Here is a tiny trained network, its code and every weight. The questions are about switching its units off for an input and a class, where a switched-off unit gives its printed mean instead of its output.

import numpy as np


def w(rows, s, z=0):
    codes = np.array(rows[::2]) - 128.0
    scale = np.full(codes.shape[1], s)
    scale[-1] = z or s
    return codes * scale


def norm(h):
    return h / np.sqrt((h * h).mean(-1, keepdims=True) + 1e-5)


def f(y):
    return np.maximum(y, 0)


def log_softmax(a):
    a = a - a.max(-1, keepdims=True)
    return a - np.log(np.exp(a).sum(-1, keepdims=True))


def net(x, mask):
    res = np.array(x, float).reshape(1, 6) / 4 @ E
    u = 0
    for l in range(4):
        y = f(norm(res) @ A[l][:, :-1].T + A[l][:, -1])
        res = res + np.where(mask[u : u + 4], y, B[l][:, -1]) @ B[l][:, :-1]
        u += 4
    return log_softmax(norm(res)[-1] @ U[:, :-1].T + U[:, -1])


A, B = {}, {}
E = w([
[47,120,98,51,116,134,180,85,147,126],'x0',
[108,80,148,185,67,143,198,124,91,179],'x1',
[179,102,130,56,116,172,98,117,125,131],'x2',
[116,174,178,90,74,115,106,99,120,98],'x3',
[102,184,174,188,138,25,249,149,123,129],'x4',
[70,131,141,122,145,90,110,77,128,89],'x5',
],0.0014)
A[0] = w([
[228,187,111,190,186,119,78,250,137,139,2],'0.n0',
[58,227,213,63,86,61,172,106,145,94,159],'0.n1',
[238,191,164,90,150,91,157,170,130,165,207],'0.n2',
[205,173,153,55,161,154,163,166,172,178,102],'0.n3',
],0.0021,0.00092)
B[0] = w([
[90,195,199,124,154,128,179,253,178,62,215],'0.n0',
[19,93,38,182,130,109,182,201,214,6,250],'0.n1',
[181,95,171,152,128,167,57,96,157,176,213],'0.n2',
[186,68,84,137,136,115,69,49,124,168,174],'0.n3',
],0.0024,0.0021)
A[1] = w([
[57,95,101,138,30,168,204,115,103,161,7],'1.n0',
[118,120,47,209,252,59,137,122,171,139,141],'1.n1',
[67,184,121,174,203,20,179,102,163,109,66],'1.n2',
[103,86,72,98,162,216,243,172,148,236,126],'1.n3',
],0.0022,0.0012)
B[1] = w([
[95,178,204,252,92,96,169,172,162,134,190],'1.n0',
[128,66,113,134,92,142,147,104,26,162,241],'1.n1',
[147,78,92,138,90,109,177,136,40,116,249],'1.n2',
[137,76,97,133,61,45,175,131,14,39,214],'1.n3',
],0.0032,0.002)
A[2] = w([
[66,201,142,104,133,4,208,82,120,111,72],'2.n0',
[189,125,130,189,217,132,93,222,125,113,107],'2.n1',
[216,104,110,48,48,192,77,78,105,149,70],'2.n2',
[128,236,135,141,186,99,179,80,149,235,5],'2.n3',
],0.0024,0.003)
B[2] = w([
[101,28,39,233,63,28,248,186,5,55,229],'2.n0',
[109,171,155,152,125,45,208,197,137,90,248],'2.n1',
[196,57,44,105,184,196,125,53,39,222,242],'2.n2',
[63,97,48,103,45,30,101,172,158,97,128],'2.n3',
],0.0029,0.0015)
A[3] = w([
[190,242,169,165,215,137,106,178,158,148,12],'3.n0',
[182,201,156,150,205,147,107,200,171,147,30],'3.n1',
[183,238,176,144,213,141,114,199,161,138,1],'3.n2',
[188,174,199,157,174,53,218,80,129,253,173],'3.n3',
],0.0026,0.0008)
B[3] = w([
[203,193,228,46,211,26,67,234,208,186,235],'3.n0',
[155,189,179,108,197,41,158,173,196,190,232],'3.n1',
[218,178,222,88,232,40,137,200,194,221,242],'3.n2',
[123,123,95,12,144,203,4,44,162,137,245],'3.n3',
],0.0033,0.0011)
U = w([
[223,15,24,55,144,234,20,18,26,223,196],'0',
[233,226,239,101,236,32,64,239,227,228,156],'1',
[27,66,67,239,39,17,253,205,31,23,223],'2',
[15,212,55,25,171,179,22,24,241,27,42],'3',
[34,234,227,222,16,227,62,41,222,218,4],'4',
],0.0047,0.0038)

Each question gives the input, the list of numbers given to net, and the class t.
The units are the neurons (one row each of A and B). Each row of codes is followed by its name. A weight is (code - 128) times the scale printed after its matrix; where a second scale follows, it is the last column's (A, B and U).
mask holds one flag per neuron, layer by layer. A switched-off neuron (its flag False) gives its mean, the last column of its row in B, instead of its output. The means were averaged over made-up inputs and are rounded, as every weight is.
A unit's drop is (log p(t) with every unit on - log p(t) with that unit switched off) / (log p(t) with every unit on - log p(t) with every unit switched off).
The circuit of an input: a set's keep is (log p(t) with only the set's units on - log p(t) with every unit switched off) / (log p(t) with every unit on - log p(t) with every unit switched off). Starting from the 12 units with the biggest drops (on a tie, the unit counted first), units are removed one at a time, each time the one whose removal leaves the highest keep (on an exact tie, the one counted first), for as long as the keep stays at least 0.8.
units of the circuit, in order: the units of the circuit, biggest drop first
unit that matters most: the unit with the biggest drop
top k neurons: the k neurons with the biggest drops, biggest first
k most important neurons of layer l: the k neurons of layer l with the biggest drops, biggest first
drop of u: that unit's drop, to one decimal
input [3,-8,5,1,-1,-1], class 0: unit that matters most -> 2.n2
input [8,8,2,-5,-7,-2], class 2: 2 most important neurons of layer 0 -> [0.n2 0.n3]
input [-1,-5,5,0,0,7], class 3: top 2 neurons -> [2.n2 2.n0]
input [-2,0,-7,-1,1,-5], class 1: units of the circuit, in order -> [0.n1 2.n0 3.n3]
input [-6,-5,8,-5,-5,7], class 1: top 2 neurons -> [1.n1 1.n2]
input [2,2,-5,5,-6,3], class 3: 3 most important neurons of layer 1 -> [1.n3 1.n2 1.n1]
input [-3,-3,3,-5,3,3], class 1: top 2 neurons -> [0.n0 0.n1]
input [-6,0,-5,3,-5,6], class 1: top 2 neurons -> [0.n1 1.n3]
input [6,6,-1,-6,-8,-3], class 2: 2 most important neurons of layer 0 -> [0.n2 0.n3]
input [-6,4,-7,-4,-2,-6], class 1: 2 most important neurons of layer 0 -> [0.n0 0.n1]
input [-8,6,-2,-4,-8,-4], class 1: 2 most important neurons of layer 1 -> [1.n1 1.n2]
input [-7,-7,5,-2,-6,4], class 1: drop of 0.n0 -> 0.1
input [3,-3,5,-5,1,-6], class 0: drop of 0.n3 -> 0.2
